Here is a tiny trained network, its code and every weight. The questions are about switching its units off for an input and a class, where a switched-off unit gives its printed mean instead of its output.

import numpy as np


def w(rows, s, z=0):
    codes = np.array(rows[::2]) - 128.0
    scale = np.full(codes.shape[1], s)
    scale[-1] = z or s
    return codes * scale


def norm(h):
    return h / np.sqrt((h * h).mean(-1, keepdims=True) + 1e-5)


def f(y):
    return y / 2 * (1 + np.tanh(0.7978845608 * (y + 0.044715 * y**3)))


def log_softmax(a):
    a = a - a.max(-1, keepdims=True)
    return a - np.log(np.exp(a).sum(-1, keepdims=True))


def net(x, mask):
    res = np.array(x, float).reshape(1, 6) / 4 @ E
    u = 0
    for l in range(2):
        y = f(norm(res) @ A[l][:, :-1].T + A[l][:, -1])
        res = res + np.where(mask[u : u + 12], y, B[l][:, -1]) @ B[l][:, :-1]
        u += 12
    return log_softmax(norm(res)[-1] @ U[:, :-1].T + U[:, -1])


A, B = {}, {}
E = w([
[255,98,105,83,39,170,178,81],'x0',
[87,201,132,179,33,122,163,183],'x1',
[190,150,39,162,188,56,169,176],'x2',
[134,130,130,121,120,123,114,138],'x3',
[121,125,124,130,132,132,137,123],'x4',
[158,132,189,146,134,83,114,129],'x5',
],0.0024)
A[0] = w([
[22,243,183,188,108,104,154,187,102],'0.n0',
[192,134,46,151,124,5,97,131,134],'0.n1',
[72,192,105,49,173,134,104,217,168],'0.n2',
[117,156,197,64,98,167,81,138,165],'0.n3',
[209,50,107,90,43,151,81,103,173],'0.n4',
[126,175,122,112,175,120,64,76,105],'0.n5',
[202,126,178,122,151,184,179,165,79],'0.n6',
[71,118,97,118,222,232,109,90,211],'0.n7',
[10,87,59,213,85,158,157,58,249],'0.n8',
[100,152,132,140,184,182,95,103,76],'0.n9',
[113,190,179,161,148,92,160,56,168],'0.n10',
[132,76,224,190,148,109,58,109,204],'0.n11',
],0.003,0.0019)
B[0] = w([
[232,150,138,62,108,234,67,163,249],'0.n0',
[65,141,21,114,176,127,152,75,178],'0.n1',
[99,84,186,96,173,107,138,99,186],'0.n2',
[86,110,99,160,132,116,28,144,187],'0.n3',
[128,87,196,138,227,168,218,84,231],'0.n4',
[113,140,65,144,98,68,140,105,135],'0.n5',
[163,133,145,55,122,121,207,158,120],'0.n6',
[99,98,150,133,86,42,85,107,230],'0.n7',
[190,102,196,103,148,106,55,184,235],'0.n8',
[105,94,109,138,5,179,133,104,127],'0.n9',
[66,130,57,90,146,165,93,220,164],'0.n10',
[61,27,69,76,66,194,91,85,225],'0.n11',
],0.003,0.0019)
A[1] = w([
[163,202,165,142,45,198,208,130,86],'1.n0',
[57,184,132,179,150,138,163,169,127],'1.n1',
[145,255,87,207,87,122,115,208,249],'1.n2',
[77,145,28,186,215,34,110,158,14],'1.n3',
[79,216,215,160,15,201,109,133,126],'1.n4',
[182,143,145,109,18,143,158,173,93],'1.n5',
[174,66,198,110,84,219,141,60,112],'1.n6',
[133,166,108,167,160,113,70,204,33],'1.n7',
[88,155,65,130,246,54,92,248,54],'1.n8',
[200,198,11,178,77,88,218,73,132],'1.n9',
[213,109,170,124,199,142,180,135,135],'1.n10',
[102,175,109,153,100,126,186,178,125],'1.n11',
],0.004,0.0012)
B[1] = w([
[26,184,80,133,154,3,81,65,185],'1.n0',
[182,137,161,102,93,176,126,119,131],'1.n1',
[164,77,165,152,47,232,101,124,202],'1.n2',
[160,209,110,108,140,134,111,75,207],'1.n3',
[182,184,65,45,235,59,196,165,248],'1.n4',
[32,108,157,181,170,62,157,101,171],'1.n5',
[126,177,142,177,49,131,189,114,252],'1.n6',
[143,149,132,155,130,188,186,114,156],'1.n7',
[130,150,64,170,77,127,155,76,243],'1.n8',
[100,19,206,163,164,86,81,233,215],'1.n9',
[152,141,118,96,144,191,98,163,179],'1.n10',
[109,140,233,194,14,99,126,142,125],'1.n11',
],0.0038,0.0027)
U = w([
[35,30,139,73,154,138,28,98,151],'0',
[164,82,195,89,65,212,182,46,141],'1',
[143,191,2,149,193,100,76,55,63],'2',
[203,36,91,132,231,125,169,149,192],'3',
[108,203,161,46,125,178,56,226,208],'4',
[62,204,148,121,113,39,204,104,198],'5',
[180,194,93,217,50,236,104,168,2],'6',
[133,52,190,226,94,88,117,228,39],'7',
],0.0098,0.00073)

Each question gives the input, the list of numbers given to net, and the class t.
The units are the neurons (one row each of A and B). Each row of codes is followed by its name. A weight is (code - 128) times the scale printed after its matrix; where a second scale follows, it is the last column's (A, B and U).
mask holds one flag per neuron, layer by layer. A switched-off neuron (its flag False) gives its mean, the last column of its row in B, instead of its output. The means were averaged over made-up inputs and are rounded, as every weight is.
A unit's drop is (log p(t) with every unit on - log p(t) with that unit switched off) / (log p(t) with every unit on - log p(t) with every unit switched off).
The circuit of an input: a set's keep is (log p(t) with only the set's units on - log p(t) with every unit switched off) / (log p(t) with every unit on - log p(t) with every unit switched off). Starting from the 12 units with the biggest drops (on a tie, the unit counted first), units are removed one at a time, each time the one whose removal leaves the highest keep (on an exact tie, the one counted first), for as long as the keep stays at least 0.8.
units of the circuit, in order: the units of the circuit, biggest drop first
top k neurons: the k neurons with the biggest drops, biggest first
k most important neurons of layer l: the k neurons of layer l with the biggest drops, biggest first
input [-5,-3,1,-4,4,1], class 2: units of the circuit, in order	(1.n8)
input [1,5,-2,-7,3,-2], class 5: 4 most important neurons of layer 1	(1.n5, 1.n0, 1.n4, 1.n9)
input [7,0,1,6,8,1], class 3: units of the circuit, in order	(1.n9, 1.n2)
input [-8,0,3,-8,-1,6], class 2: units of the circuit, in order	(1.n3, 1.n8)
input [2,-7,0,-6,-3,-2], class 1: units of the circuit, in order	(1.n4, 1.n6)
input [-4,7,-2,-6,-2,-8], class 4: units of the circuit, in order	(0.n0, 0.n8)
input [0,5,-8,1,-7,7], class 4: 2 most important neurons of layer 0	(0.n3, 0.n0)
input [-3,1,0,5,3,6], class 4: 2 most important neurons of layer 0	(0.n11, 0.n0)
input [-6,4,-4,-5,7,-5], class 4: units of the circuit, in order	(1.n4, 0.n0)
input [-2,8,-4,-3,-5,-8], class 4: 3 most important neurons of layer 1	(1.n4, 1.n2, 1.n8)
input [6,1,2,-6,-5,2], class 7: top 2 neurons	(1.n9, 1.n4)
input [-4,2,1,4,7,-7], class 6: 4 most important neurons of layer 1	(1.n8, 1.n7, 1.n0, 1.n9)
input [8,1,1,-8,2,1], class 7: units of the circuit, in order	(1.n9, 0.n0)
input [-1,6,2,2,-1,0], class 6: units of the circuit, in order	(1.n2)
input [-5,1,-4,5,6,-2], class 4: top 3 neurons	(0.n0, 1.n4, 1.n0)
input [1,5,2,0,3,-5], class 7: top 2 neurons	(1.n2, 1.n5)
input [0,3,4,-5,-3,-4], class 6: top 2 neurons	(1.n8, 1.n3)
input [-2,-4,1,8,-6,2], class 2: 2 most important neurons of layer 1	(1.n9, 1.n3)
input [1,8,-5,3,8,1], class 5: 3 most important neurons of layer 1	(1.n4, 1.n5, 1.n0)
input [5,8,4,-7,-2,6], class 7: units of the circuit, in order	(1.n9)
input [-8,-3,1,-7,0,6], class 2: units of the circuit, in order	(1.n8, 1.n3)
input [1,8,-1,-2,-4,-4], class 5: top 3 neurons	(1.n0, 1.n5, 1.n4)
input [8,1,-4,-7,5,-6], class 5: units of the circuit, in order	(1.n0, 1.n2, 0.n11, 1.n5)
input [7,3,4,-1,-2,7], class 7: top 2 neurons	(1.n9, 1.n4)
input [-8,7,-6,-8,6,-5], class 4: top 2 neurons	(1.n4, 0.n0)
input [1,3,-1,1,1,-5], class 5: 3 most important neurons of layer 1	(1.n5, 1.n0, 1.n9)
input [-8,6,-6,4,5,3], class 4: top 2 neurons	(1.n4, 0.n0)
